The rows lie along a hidden order. The number after each row says roughly how far along it the row is, from 0 to 10. A new part has a new order.
[ -2   1  -7  -2   7  -3  23  26   1  19  -6  22   7   1 -11   1  22] -> 1
[ -7  -2  19  10   3   0   3 -22   6  24   6  22   4   4 -18 -15  26] -> 1
[-22  -1  -9  -3   0   1 -34 -22  -1 -20   7 -53  28 -16 -15 -16 -22] -> 8
[-11   2 -14   5   5  -3  -7  17   6  13  -5  12  16  -8 -26 -18  23] -> 4
[-21  -2   8  -9  -3  -2 -35   1   0   5   7 -23  17  -8 -13  -8   6] -> 6
[ -2   2 -13  18  -2  -1  -6  17   3   3  -8  12   7  -2 -21 -14  17] -> 5
[  7   0 -13  -2   6  -1  42  -4   1  11  -2 -10   6  25   9  12 -14] -> 0
[  4   4   1  23   1   1  49  -9  -2  13  -7  29 -10  22  -6   5  13] -> 0
[ -1   8   0   6  -8  -7 -34  32   7  -3   3  -7 -24  -1  -9   5   4] -> 8
[  2  -7  20   6  -2   0  -3 -29  14  29  13  11   7   1 -14 -14  28] -> 4
[-15   7 -13 -13   1  -8 -27  -4   8 -23   6 -63  13  -8 -13 -12 -18] -> 10
[ -1  -3 -13  -2   5   1  30  -3  -7  -4  -6 -26  10   7   4   8 -16] -> 2
[  1  -9   9 -17   9   0  19 -29   2   9   4 -16  21   1   4  -5  -1] -> 1
[ -4   0  -4  -4  -4  -5 -23  15  13   6   8 -20   0  -7  -6  -4   1] -> 9
[  2  -5 -12   1   7   0  27 -11  -2  10  -5  -7  13  12  -3  -1   2] -> 1
[  6   4  -9   7   7  -4  14  39   2  13  -7  33 -11   4 -13   3  23] -> 1

Next part:
[-13  23  -6 -28 -18   1   2  -1  -1   7  11  18  18 -36   4  24  13] -> 10
[-17 -13   2  -5   9  -3  -2 -20  16  -8  -8 -10  -7   6 -17 -10  -3] -> 0
[  5   9  -1  24  -9  -1   7  30  -6  11  12   8  18 -31  18  40   5] -> 9
[  9  24   8   9  -5   4   9   3  -7   6   7   9  16 -38  12  12   4] -> 8
[ -7 -24  15 -57  56  -1 -10 -43  29   3   1   4 -16  60 -31 -17  21] -> 0
[  1 -10 -12 -20  -3   2 -16  17   1   3   1  17 -16   3  -3 -11  25] -> 7
[-13 -39  -9 -28  32  -4 -15 -11  17   4   3   0  -9  45  -8  -7  11] -> 1
[ -7  27   3 -14   3  -2  10 -10   7   9   9   6  31 -15  -6  24   6] -> 6
[ -8   7  10 -57 -14   7  -3 -60   0 -11  -7  29 -28  -5  -6 -13  29] -> 9
[-11  11 -16 -11   2   2  -7  16  -3  10  12  15  12 -22   8   7  10] -> 7
[  5  27   0   2  -5   2   6  -4  -4   5   8  13   6 -44  12   5   0] -> 8
[  2 -12  -9  20   0  -3  -3  39   5  12   8  -4  15   0  -2  -1  -4] -> 4
[-12  -1 -14  10   6  -6  -3  32   7  16  15  -9  25 -16   0  16  -8] -> 4
[ 22   6  -5  29   8  11  -7  36 -14   6   0  27 -21 -27  12 -26  19] -> 9
[ -9 -31 -15  -1  -1  -8  -4  17  16   1   0 -18   2  24  -7  -1  -5] -> 1
[ -8  27  -9   2 -28   0  10  10  -9  -1   3   0  15 -44   2   6  -4] -> 8
[ -2  -6  16 -53  11   4  -6 -50  13 -10 -10  12 -27  30 -27 -25  27] -> 5
[ 31  32  24  49   7   8  19  -4 -13   6   4  16  10 -20  19   5   0] -> 10

Next part:
[-2 -3 -4 -5  1  0 -4  1  2  1 -7  3 -2 -6  3 -1  1  4 -1  2 -3  0 -2  0
  3  2  0  2  3 -2  4 -7  1] -> 4
[ 0  0 -1  1 -1 -1  1  1 -1 -1  3 -1  1  2  1  0 -2 -2  0 -1  1  1  0  2
 -1 -1  0  0 -2  0 -1  0 -1] -> 7
[-12  -8 -23 -15   5  -5 -17   7   1  -2 -34   4  -2 -20  18  -5   7  13
  26   2 -13   1 -12   5   2  13   1  12   8  -2   6 -33  -1] -> 1
[ 0 -3 -4 -7 -1  0 -1  2  0  2 -5  1  2 -4  1 -1 -1  0  1  1 -1  0 -3  2
  2  0  0  1 -3 -4  3 -8 -2] -> 6
[-24  -5 -43 -15  13 -11 -26  12  -1  -7 -58   1  -2 -25  29  -6  11  18
  46   0 -18   0 -20   5  -2  24   1  21  12   6  -1 -43   0] -> 0
[ 0  6  2 12  2 -1  3 -2 -1 -4  5 -3 -2  6  0  1  1 -1  1 -2  2  1  3 -3
 -5  0 -1 -1  4  8 -6 11  2] -> 7
[ 0  7  2 17  3 -1  4 -2 -1 -5  7 -4 -2 10  1  2  2 -3  1 -3  3  1  4 -4
 -7  0 -1 -2  4 11 -8 15  3] -> 8
[ 1 -1 -3 -3 -1  0 -1  1 -1  0  1 -2  2  0  1 -1 -2 -2  2  0  1  1  0  5
 -1 -1  1  0 -4 -2  1  0 -2] -> 7
[ 1  2  0  5  1  0  0 -1  0 -1  1 -1 -1  4  0  0  1  1  1 -1  0  0  1 -1
 -3  0  0  0  3  4 -3  4  1] -> 7
[  9  -7 -13   8  -7  -2   7   7  -5  -5  10  -9  12  -1  10  -3  -9 -18
   0  -2   7  18  10  21 -11  -9   4   1 -20  -8   7  -5 -10] -> 10
[ -6  -6 -14  -9   5  -3 -11   4   2  -2 -24   4  -2 -14  12  -2   7  11
  15   3  -9   0  -8   2   2  10   0   8   9   0   5 -21   1] -> 2
